Below are the code and all the weights of a small trained network. Each question names an input and a target symbol and asks about switching units off, where a switched-off unit gives its printed mean instead of its output.

import numpy as np


def w(rows, s, z=0):
    codes = np.array(rows[::2]) - 128.0
    scale = np.full(codes.shape[1], s)
    scale[-1] = z or s
    return codes * scale


def norm(h):
    return h / np.sqrt((h * h).mean(-1, keepdims=True) + 1e-5)


def f(y):
    return np.maximum(y, 0)


def softmax(a):
    e = np.exp(a - a.max(-1, keepdims=True))
    return e / e.sum(-1, keepdims=True)


def log_softmax(a):
    a = a - a.max(-1, keepdims=True)
    return a - np.log(np.exp(a).sum(-1, keepdims=True))


def net(x, mask):
    ids = ['ΛΞΨβδημσ'.index(c) for c in x.split()]
    T = len(ids)
    res = E[ids] + P[:T]
    r = norm(res)
    for j in range(2):
        rows = slice(2 * j, 2 * j + 2)
        q, k, v = (r @ M[0][rows].T for M in (Q, K, V))
        z = softmax(np.where(np.tri(T) > 0, q @ k.T / 2**0.5, -1e9)) @ v
        o = O[0][rows]
        res = res + np.where(mask[j], z, o[:, -1]) @ o[:, :-1]
    y = f(norm(res) @ A[0][:, :-1].T + A[0][:, -1])
    res = res + np.where(mask[2:26], y, B[0][:, -1]) @ B[0][:, :-1]
    return log_softmax(norm(res)[-1] @ U[:, :-1].T + U[:, -1])


Q, K, V, O, A, B = {}, {}, {}, {}, {}, {}
E = w([
[152,118,107,126],'Λ',
[104,80,60,109],'Ξ',
[146,76,61,105],'Ψ',
[178,96,85,141],'β',
[101,139,144,192],'δ',
[69,60,110,97],'η',
[140,92,163,113],'μ',
[160,158,125,5],'σ',
],0.017)
P = w([
[101,247,159,102],'0',
[169,98,138,109],'1',
[165,102,139,119],'2',
[165,98,141,128],'3',
[166,93,135,134],'4',
[164,89,139,143],'5',
[167,90,135,148],'6',
[162,90,138,155],'7',
[160,91,136,162],'8',
[145,89,126,154],'9',
[143,90,119,165],'10',
[145,87,116,176],'11',
[134,90,102,161],'12',
[148,106,89,159],'13',
],0.012)
Q[0] = w([
[142,254,175,93],'head 1',
[152,107,87,27],'head 1',
[119,145,203,149],'head 2',
[70,219,123,186],'head 2',
],0.039)
K[0] = w([
[168,1,170,122],'head 1',
[119,166,135,45],'head 1',
[135,94,153,138],'head 2',
[138,21,109,182],'head 2',
],0.041)
V[0] = w([
[204,212,152,177],'head 1',
[2,120,198,139],'head 1',
[135,76,115,145],'head 2',
[128,159,40,171],'head 2',
],0.039)
O[0] = w([
[142,20,42,170,184],'head 1',
[85,254,147,239,136],'head 1',
[152,126,33,116,3],'head 2',
[253,126,138,170,156],'head 2',
],0.022,0.019)
A[0] = w([
[118,102,119,129,67],'neuron 1',
[97,184,99,4,86],'neuron 2',
[154,148,87,160,30],'neuron 3',
[134,121,88,124,59],'neuron 4',
[140,103,119,166,4],'neuron 5',
[201,123,141,5,23],'neuron 6',
[136,137,137,123,35],'neuron 7',
[140,172,152,9,135],'neuron 8',
[171,148,127,147,59],'neuron 9',
[141,147,133,120,73],'neuron 10',
[86,156,128,112,61],'neuron 11',
[147,158,132,113,37],'neuron 12',
[162,212,131,85,72],'neuron 13',
[52,193,55,104,23],'neuron 14',
[123,161,112,124,129],'neuron 15',
[154,173,123,117,117],'neuron 16',
[86,101,98,62,122],'neuron 17',
[162,97,122,182,135],'neuron 18',
[151,148,134,159,106],'neuron 19',
[91,148,114,219,83],'neuron 20',
[117,51,122,138,16],'neuron 21',
[146,145,94,157,45],'neuron 22',
[145,144,96,154,50],'neuron 23',
[50,120,151,116,110],'neuron 24',
],0.022,0.0033)
B[0] = w([
[110,131,156,142,158],'neuron 1',
[239,159,54,148,143],'neuron 2',
[191,129,85,125,150],'neuron 3',
[132,85,126,125,145],'neuron 4',
[124,162,121,166,161],'neuron 5',
[147,253,56,36,248],'neuron 6',
[139,112,139,136,131],'neuron 7',
[195,137,17,150,186],'neuron 8',
[137,102,114,88,154],'neuron 9',
[135,107,151,135,139],'neuron 10',
[107,152,81,109,164],'neuron 11',
[133,103,164,138,142],'neuron 12',
[150,107,234,143,181],'neuron 13',
[22,83,67,130,192],'neuron 14',
[111,108,148,134,153],'neuron 15',
[145,92,167,129,159],'neuron 16',
[183,166,167,93,186],'neuron 17',
[100,152,96,176,213],'neuron 18',
[177,131,140,118,170],'neuron 19',
[192,110,41,94,254],'neuron 20',
[53,145,209,161,240],'neuron 21',
[172,132,85,132,148],'neuron 22',
[158,151,112,166,146],'neuron 23',
[151,140,103,52,212],'neuron 24',
],0.048,0.0089)
U = w([
[155,1,113,71,77],'Λ',
[210,115,197,147,87],'Ξ',
[65,89,175,39,183],'Ψ',
[74,222,134,160,131],'β',
[182,144,58,214,34],'δ',
[75,65,118,202,252],'η',
[25,106,56,90,166],'μ',
[174,173,76,44,137],'σ',
],0.012,0.0027)

Each question gives the input, a string of symbols that net reads in full, and the target symbol t.
The units are the heads (2 rows each of Q, K, V and O) and the neurons (one row each of A and B). Each row of codes is followed by its name. A weight is (code - 128) times the scale printed after its matrix; where a second scale follows, it is the last column's (O, A, B and U).
mask holds one flag per unit, heads first, then neurons. A switched-off unit (its flag False) gives its mean, the last column of its rows in O or B, instead of its output. The means were averaged over made-up inputs and are rounded, as every weight is.
A unit's drop is (log p(t) with every unit on - log p(t) with that unit switched off) / (log p(t) with every unit on - log p(t) with every unit switched off).
The circuit of an input: a set's keep is (log p(t) with only the set's units on - log p(t) with every unit switched off) / (log p(t) with every unit on - log p(t) with every unit switched off). Starting from the 12 units with the biggest drops (on a tie, the unit counted first), units are removed one at a time, each time the one whose removal leaves the highest keep (on an exact tie, the one counted first), for as long as the keep stays at least 0.8.
circuit, biggest first: the units of the circuit, biggest drop first
which heads matter: for each layer, one digit per head in row order, 1 if its drop is at least 0.15 and else 0, layers parted by /
drop of u: that unit's drop, to one decimal
input μ σ Λ β β σ Λ, target μ: which heads matter => 11
input Λ σ σ Ξ β η Ξ, target η: which heads matter => 00
input Ξ μ η Ξ Λ δ σ Ξ Λ Ξ β, target Ξ: which heads matter => 10
input δ Ψ Ψ Λ σ η Ψ Ψ μ η, target δ: which heads matter => 10
input δ η σ Λ σ Ψ Λ, target δ: circuit, biggest first => [head 1]
input σ μ Ξ μ δ β Λ η Ψ Λ δ Ψ Ξ, target Ψ: which heads matter => 01
input δ δ Λ σ Ξ Ψ, target δ: which heads matter => 10
input σ Ξ μ Ξ Λ Ψ η μ β Λ Ξ μ Λ Ψ, target Ψ: which heads matter => 01
input μ η Ξ Ξ β Ψ, target μ: which heads matter => 11
input δ δ Ψ Λ Ξ Ξ δ Ξ μ β Ξ μ, target δ: which heads matter => 10
input σ σ δ δ η μ, target Ψ: which heads matter => 01
input η δ Λ η β β δ Ψ η η, target β: drop of head 1 => 1.0
input Ξ β δ Λ, target Ξ: drop of head 1 => 0.4
input Λ δ Λ Ψ Ψ β, target η: drop of head 1 => 0.2
input σ Ξ Ψ Ξ η, target Ψ: drop of head 2 => 0.3
